Here is a tiny trained network, its code and every weight. The questions are about switching its units off for an input and a class, where a switched-off unit gives its printed mean instead of its output.

import numpy as np


def w(rows, s, z=0):
    codes = np.array(rows[::2]) - 128.0
    scale = np.full(codes.shape[1], s)
    scale[-1] = z or s
    return codes * scale


def f(y):
    return y / 2 * (1 + np.tanh(0.7978845608 * (y + 0.044715 * y**3)))


def log_softmax(a):
    a = a - a.max(-1, keepdims=True)
    return a - np.log(np.exp(a).sum(-1, keepdims=True))


def net(x, mask):
    res = np.array(x, float).reshape(1, 8) / 4 @ E
    y = f(res @ A[0][:, :-1].T + A[0][:, -1])
    res = res + np.where(mask, y, B[0][:, -1]) @ B[0][:, :-1]
    return log_softmax(res[-1] @ U[:, :-1].T + U[:, -1])


A, B = {}, {}
E = w([
[59,171,181,189,104,213,204,179,104,189,36],'x0',
[127,125,129,126,128,130,124,130,128,128,127],'x1',
[124,65,135,200,148,56,58,225,192,100,58],'x2',
[128,128,129,125,128,127,133,131,130,127,128],'x3',
[126,130,126,124,131,125,129,127,126,129,125],'x4',
[130,126,131,131,129,131,128,128,131,128,130],'x5',
[123,254,74,161,204,190,124,118,240,66,130],'x6',
[219,109,45,200,219,108,190,137,87,219,139],'x7',
],0.0058)
A[0] = w([
[73,158,185,187,97,194,192,174,96,190,45,64],'N0',
[68,161,185,187,99,199,198,178,97,196,38,57],'N1',
[52,145,209,43,44,145,77,125,162,38,112,62],'N2',
[63,163,196,194,103,208,203,178,94,197,36,8],'N3',
[211,111,40,195,207,110,189,144,86,209,134,122],'N4',
[127,17,181,99,60,71,130,144,17,187,126,59],'N5',
[198,116,50,192,196,111,174,140,86,204,137,117],'N6',
[129,22,185,89,57,66,119,135,29,186,121,83],'N7',
[124,71,137,219,163,65,66,236,207,96,58,37],'N8',
[130,189,125,61,111,200,198,35,68,153,196,31],'N9',
[113,245,68,171,213,186,118,120,252,62,132,142],'N10',
[132,187,125,53,110,199,201,41,62,156,195,23],'N11',
[129,2,191,86,52,68,124,141,13,196,123,45],'N12',
[204,78,71,49,141,40,60,83,130,81,211,121],'N13',
[135,71,146,224,150,59,60,238,190,91,54,60],'N14',
[119,247,56,152,215,183,118,107,239,74,135,135],'N15',
[74,155,185,187,98,197,196,174,101,187,47,68],'N16',
[198,118,54,193,205,113,178,139,91,198,138,123],'N17',
[213,72,68,45,145,31,38,61,139,74,234,33],'N18',
[190,119,50,189,207,117,175,135,100,192,134,126],'N19',
[63,148,211,59,54,139,75,127,154,56,118,81],'N20',
[48,150,215,46,50,146,83,126,164,34,122,49],'N21',
[81,159,184,183,107,189,182,167,99,178,56,82],'N22',
[136,183,123,48,106,210,216,20,66,159,207,2],'N23',
[123,62,133,207,145,65,72,224,189,107,57,39],'N24',
[211,110,46,192,213,110,187,140,84,204,133,113],'N25',
],0.0043,0.00067)
B[0] = w([
[125,69,85,86,194,83,165,145,188,61,194,207],'N0',
[126,65,79,77,199,77,163,151,192,53,202,215],'N1',
[59,68,191,194,77,185,60,45,181,181,143,228],'N2',
[128,67,82,81,200,74,163,149,187,54,197,221],'N3',
[69,81,192,175,76,178,69,55,176,167,139,220],'N4',
[219,217,161,187,89,189,210,180,100,92,110,219],'N5',
[66,79,185,181,78,179,71,55,174,168,139,203],'N6',
[241,229,161,195,93,191,223,191,101,78,117,219],'N7',
[106,165,89,69,118,78,73,156,49,202,53,215],'N8',
[99,159,83,66,127,72,71,162,59,193,66,205],'N9',
[247,245,170,195,72,186,216,200,75,101,94,253],'N10',
[86,159,72,57,128,57,58,161,52,204,59,205],'N11',
[252,241,162,193,88,195,227,192,90,76,106,234],'N12',
[139,75,88,96,199,92,182,156,191,45,202,230],'N13',
[81,153,70,47,122,63,64,158,46,210,53,217],'N14',
[253,227,163,206,91,193,233,197,84,87,112,247],'N15',
[128,77,98,93,180,91,156,141,175,71,183,207],'N16',
[71,86,181,173,80,175,74,63,176,167,138,205],'N17',
[133,62,72,79,216,81,191,161,205,36,216,251],'N18',
[82,96,185,172,82,177,82,64,167,159,132,200],'N19',
[61,71,184,186,84,177,70,55,178,171,145,212],'N20',
[68,75,186,184,74,179,68,47,173,180,137,228],'N21',
[129,74,89,87,188,86,160,147,184,62,189,194],'N22',
[80,156,62,45,127,50,51,168,41,211,42,220],'N23',
[113,167,81,66,118,75,72,160,52,197,62,202],'N24',
[68,78,177,168,84,171,76,64,170,164,139,217],'N25',
],0.005,0.0045)
U = w([
[243,242,175,205,87,201,212,175,94,86,108,254],'0',
[32,48,225,189,70,195,52,21,195,170,149,100],'1',
[126,46,45,55,255,60,165,146,201,39,227,79],'2',
[83,164,38,28,128,45,56,154,13,219,12,38],'3',
],0.0068,0.00085)

Each question gives the input, the list of numbers given to net, and the class t.
The units are the neurons (one row each of A and B). Each row of codes is followed by its name. A weight is (code - 128) times the scale printed after its matrix; where a second scale follows, it is the last column's (A, B and U).
mask holds one flag per neuron, in row order. A switched-off neuron (its flag False) gives its mean, the last column of its row in B, instead of its output. The means were averaged over made-up inputs and are rounded, as every weight is.
A unit's drop is (log p(t) with every unit on - log p(t) with that unit switched off) / (log p(t) with every unit on - log p(t) with every unit switched off).
The circuit of an input: a set's keep is (log p(t) with only the set's units on - log p(t) with every unit switched off) / (log p(t) with every unit on - log p(t) with every unit switched off). Starting from the 12 units with the biggest drops (on a tie, the unit counted first), units are removed one at a time, each time the one whose removal leaves the highest keep (on an exact tie, the one counted first), for as long as the keep stays at least 0.8.
circuit, biggest first: the units of the circuit, biggest drop first
most important unit: the unit with the biggest drop
k most important neurons: the k neurons with the biggest drops, biggest first
drop of u: that unit's drop, to one decimal
input [0,1,4,4,1,3,-4,-2], class 0: circuit, biggest first => (N12 N7)
input [0,0,-6,4,-7,8,-3,-5], class 3: most important unit => N23
input [-5,-3,-2,6,6,-3,5,3], class 0: 2 most important neurons => (N15 N10)
input [-4,-7,4,6,3,6,-5,-5], class 0: 2 most important neurons => (N12 N7)
input [2,-1,-7,7,4,0,6,-4], class 3: 3 most important neurons => (N23 N11 N9)
input [-1,-8,4,-2,-8,3,-6,6], class 0: 2 most important neurons => (N12 N7)
input [-3,2,-7,7,0,0,-7,-4], class 0: 3 most important neurons => (N12 N7 N5)
input [-3,1,-7,8,-6,2,-6,-1], class 3: 3 most important neurons => (N23 N11 N9)
input [-2,-2,3,4,4,-5,7,-6], class 0: 2 most important neurons => (N10 N15)
input [-6,-2,2,7,0,-6,-6,-1], class 0: 2 most important neurons => (N12 N7)
input [-5,-6,7,-4,5,7,2,-6], class 3: 2 most important neurons => (N14 N8)
input [7,-7,8,-4,-6,2,1,1], class 3: 3 most important neurons => (N14 N8 N24)
input [0,-6,8,-5,-5,8,3,8], class 1: drop of N17 => 0.3
input [-5,3,-2,-2,0,0,5,-5], class 0: circuit, biggest first => (N10)
input [2,-1,3,7,3,-1,-6,8], class 1: drop of N4 => 0.2
input [6,5,1,3,0,1,5,0], class 2: drop of N1 => 0.2
